Below are the code and all the weights of a small trained network. Each question names an input and a target symbol and asks about switching units off, where a switched-off unit gives its printed mean instead of its output.

import numpy as np


def w(rows, s, z=0):
    codes = np.array(rows[::2]) - 128.0
    scale = np.full(codes.shape[1], s)
    scale[-1] = z or s
    return codes * scale


def f(y):
    return np.maximum(y, 0)


def softmax(a):
    e = np.exp(a - a.max(-1, keepdims=True))
    return e / e.sum(-1, keepdims=True)


def log_softmax(a):
    a = a - a.max(-1, keepdims=True)
    return a - np.log(np.exp(a).sum(-1, keepdims=True))


def net(x, mask):
    ids = ['γεζθξπστω'.index(c) for c in x.split()]
    T = len(ids)
    res = E[ids] + P[:T]
    u = 0
    for l in range(2):
        r = res
        for j in range(3):
            rows = slice(4 * j, 4 * j + 4)
            q, k, v = (r @ M[l][rows].T for M in (Q, K, V))
            z = softmax(np.where(np.tri(T) > 0, q @ k.T / 4**0.5, -1e9)) @ v
            o = O[l][rows]
            res = res + np.where(mask[u + j], z, o[:, -1]) @ o[:, :-1]
        u += 3
        y = f(res @ A[l][:, :-1].T + A[l][:, -1])
        res = res + np.where(mask[u : u + 4], y, B[l][:, -1]) @ B[l][:, :-1]
        u += 4
    return log_softmax(res[-1] @ U[:, :-1].T + U[:, -1])


Q, K, V, O, A, B = {}, {}, {}, {}, {}, {}
E = w([
[133,132,139],'γ',
[134,131,139],'ε',
[135,145,118],'ζ',
[125,125,156],'θ',
[100,5,60],'ξ',
[126,143,130],'π',
[151,144,104],'σ',
[143,124,139],'τ',
[144,112,155],'ω',
],0.013)
P = w([
[191,130,128],'0',
[88,171,157],'1',
[111,66,74],'2',
[174,195,170],'3',
[1,130,123],'4',
[194,25,59],'5',
[182,242,209],'6',
[15,91,40],'7',
],0.0054)
Q[0] = w([
[147,137,103],'0.h0',
[113,26,76],'0.h0',
[51,108,135],'0.h0',
[2,130,77],'0.h0',
[172,153,167],'0.h1',
[134,112,114],'0.h1',
[141,131,121],'0.h1',
[120,87,120],'0.h1',
[113,167,86],'0.h2',
[138,146,131],'0.h2',
[153,109,144],'0.h2',
[125,107,137],'0.h2',
],0.044)
K[0] = w([
[101,99,152],'0.h0',
[10,240,161],'0.h0',
[184,224,151],'0.h0',
[204,246,252],'0.h0',
[192,183,176],'0.h1',
[140,111,102],'0.h1',
[140,140,113],'0.h1',
[141,69,113],'0.h1',
[217,197,144],'0.h2',
[120,143,86],'0.h2',
[113,134,98],'0.h2',
[110,100,151],'0.h2',
],0.031)
V[0] = w([
[153,166,5],'0.h0',
[127,61,190],'0.h0',
[109,167,163],'0.h0',
[156,25,117],'0.h0',
[121,57,97],'0.h1',
[141,66,90],'0.h1',
[133,88,105],'0.h1',
[132,122,123],'0.h1',
[136,107,116],'0.h2',
[129,134,132],'0.h2',
[110,90,96],'0.h2',
[122,132,129],'0.h2',
],0.012)
O[0] = w([
[139,9,55,247],'0.h0',
[79,209,153,82],'0.h0',
[172,137,160,80],'0.h0',
[24,173,97,170],'0.h0',
[53,153,102,205],'0.h1',
[55,172,116,228],'0.h1',
[85,151,119,187],'0.h1',
[122,135,128,142],'0.h1',
[104,144,148,137],'0.h2',
[136,121,120,131],'0.h2',
[86,169,181,95],'0.h2',
[132,127,127,119],'0.h2',
],0.013,0.0015)
A[0] = w([
[254,255,224,144],'0.n0',
[12,70,54,4],'0.n1',
[238,144,103,163],'0.n2',
[51,17,54,174],'0.n3',
],0.0083,0.0042)
B[0] = w([
[227,164,60,177],'0.n0',
[250,70,186,208],'0.n1',
[78,36,157,197],'0.n2',
[40,215,108,254],'0.n3',
],0.013,0.0084)
Q[1] = w([
[76,105,250],'1.h0',
[190,77,184],'1.h0',
[126,128,140],'1.h0',
[119,153,82],'1.h0',
[94,215,97],'1.h1',
[126,132,119],'1.h1',
[133,117,121],'1.h1',
[106,184,113],'1.h1',
[119,137,117],'1.h2',
[149,83,160],'1.h2',
[122,133,121],'1.h2',
[153,76,165],'1.h2',
],0.011)
K[1] = w([
[123,92,251],'1.h0',
[203,136,143],'1.h0',
[135,125,131],'1.h0',
[107,133,91],'1.h0',
[198,112,121],'1.h1',
[118,131,158],'1.h1',
[106,134,155],'1.h1',
[181,116,105],'1.h1',
[108,133,112],'1.h2',
[174,117,158],'1.h2',
[114,131,118],'1.h2',
[181,115,164],'1.h2',
],0.012)
V[1] = w([
[126,130,138],'1.h0',
[139,118,88],'1.h0',
[121,134,138],'1.h0',
[100,168,227],'1.h0',
[136,120,136],'1.h1',
[158,117,151],'1.h1',
[93,144,100],'1.h1',
[115,133,117],'1.h1',
[147,108,86],'1.h2',
[101,150,174],'1.h2',
[135,121,113],'1.h2',
[63,192,254],'1.h2',
],0.0059)
O[1] = w([
[128,122,118,118],'1.h0',
[129,144,157,166],'1.h0',
[126,121,117,121],'1.h0',
[122,79,17,37],'1.h0',
[123,128,116,119],'1.h1',
[114,114,84,101],'1.h1',
[143,139,176,161],'1.h1',
[131,131,139,141],'1.h1',
[131,146,164,171],'1.h2',
[122,101,74,84],'1.h2',
[128,135,135,143],'1.h2',
[115,60,1,2],'1.h2',
],0.0089,0.0022)
A[1] = w([
[252,54,159,3],'1.n0',
[196,38,181,240],'1.n1',
[157,158,93,227],'1.n2',
[72,102,193,169],'1.n3',
],0.016,0.0051)
B[1] = w([
[186,128,5,199],'1.n0',
[117,69,209,225],'1.n1',
[100,170,174,212],'1.n2',
[102,117,61,255],'1.n3',
],0.027,0.0085)
U = w([
[210,202,41,70],'γ',
[55,37,210,92],'ε',
[172,113,137,108],'ζ',
[91,164,138,125],'θ',
[175,58,54,2],'ξ',
[81,210,194,173],'π',
[128,147,196,185],'σ',
[179,113,137,129],'τ',
[40,142,3,195],'ω',
],0.0038,0.0048)

Each question gives the input, a string of symbols that net reads in full, and the target symbol t.
The units are the heads (4 rows each of Q, K, V and O) and the neurons (one row each of A and B). Each row of codes is followed by its name. A weight is (code - 128) times the scale printed after its matrix; where a second scale follows, it is the last column's (O, A, B and U).
mask holds one flag per unit, layer by layer, with each layer's heads first. A switched-off unit (its flag False) gives its mean, the last column of its rows in O or B, instead of its output. The means were averaged over made-up inputs and are rounded, as every weight is.
A unit's drop is (log p(t) with every unit on - log p(t) with that unit switched off) / (log p(t) with every unit on - log p(t) with every unit switched off).
The circuit of an input: a set's keep is (log p(t) with only the set's units on - log p(t) with every unit switched off) / (log p(t) with every unit on - log p(t) with every unit switched off). Starting from the 12 units with the biggest drops (on a tie, the unit counted first), units are removed one at a time, each time the one whose removal leaves the highest keep (on an exact tie, the one counted first), for as long as the keep stays at least 0.8.
units of the circuit, in order: the units of the circuit, biggest drop first
unit that matters most: the unit with the biggest drop
which heads matter: for each layer, one digit per head in row order, 1 if its drop is at least 0.15 and else 0, layers parted by /
drop of u: that unit's drop, to one decimal
input ζ θ σ σ θ ε θ ζ, target γ: units of the circuit, in order : [0.n0 0.h0 1.n0]
input ζ σ γ ζ θ, target ε: which heads matter : 110 / 000
input σ θ θ σ θ π, target γ: units of the circuit, in order : [0.n3 0.h0 1.n0]
input θ ε ζ π ω, target ξ: which heads matter : 110 / 000
input τ σ σ π, target ω: units of the circuit, in order : [0.h0 0.n3 1.n1]
input θ ζ θ, target ε: units of the circuit, in order : [1.n1 0.h0]
input ζ ζ ξ ω, target ω: units of the circuit, in order : [0.h0]
input ζ ζ σ γ, target ω: units of the circuit, in order : [0.h0 0.n3 1.n1]
input ζ ζ ω γ, target π: which heads matter : 100 / 000
input σ ζ θ ω, target γ: units of the circuit, in order : [0.n3 1.n0]
input ω θ σ θ π, target γ: units of the circuit, in order : [0.n3 0.n0 0.h0 1.n0]
input σ π π ε, target ξ: units of the circuit, in order : [1.n0 0.n3 1.n1]
input θ ζ ε θ σ, target γ: units of the circuit, in order : [0.n0 0.n3 1.n0 0.h0]
input θ γ ω σ π ζ, target ξ: unit that matters most : 1.n0
input σ σ θ ζ π σ π θ, target ξ: units of the circuit, in order : [1.n0 0.h0 0.n3 1.n1]
input σ σ π σ θ ω ζ ζ, target ε: units of the circuit, in order : [0.h0 1.n1]
input ζ σ θ θ π ξ ζ σ, target π: which heads matter : 010 / 000
input σ σ σ τ, target ω: which heads matter : 110 / 000
input ζ σ ζ ζ ζ τ, target ε: which heads matter : 100 / 000
input γ σ ω σ, target π: which heads matter : 100 / 000
input ζ θ ω γ σ θ ω ζ, target π: unit that matters most : 0.n1
input π τ σ σ π γ, target ξ: drop of 0.n3 : 1.4
input π θ ζ, target γ: drop of 0.n0 : 1.5
input θ σ σ ζ, target ω: drop of 0.n0 : 0.4
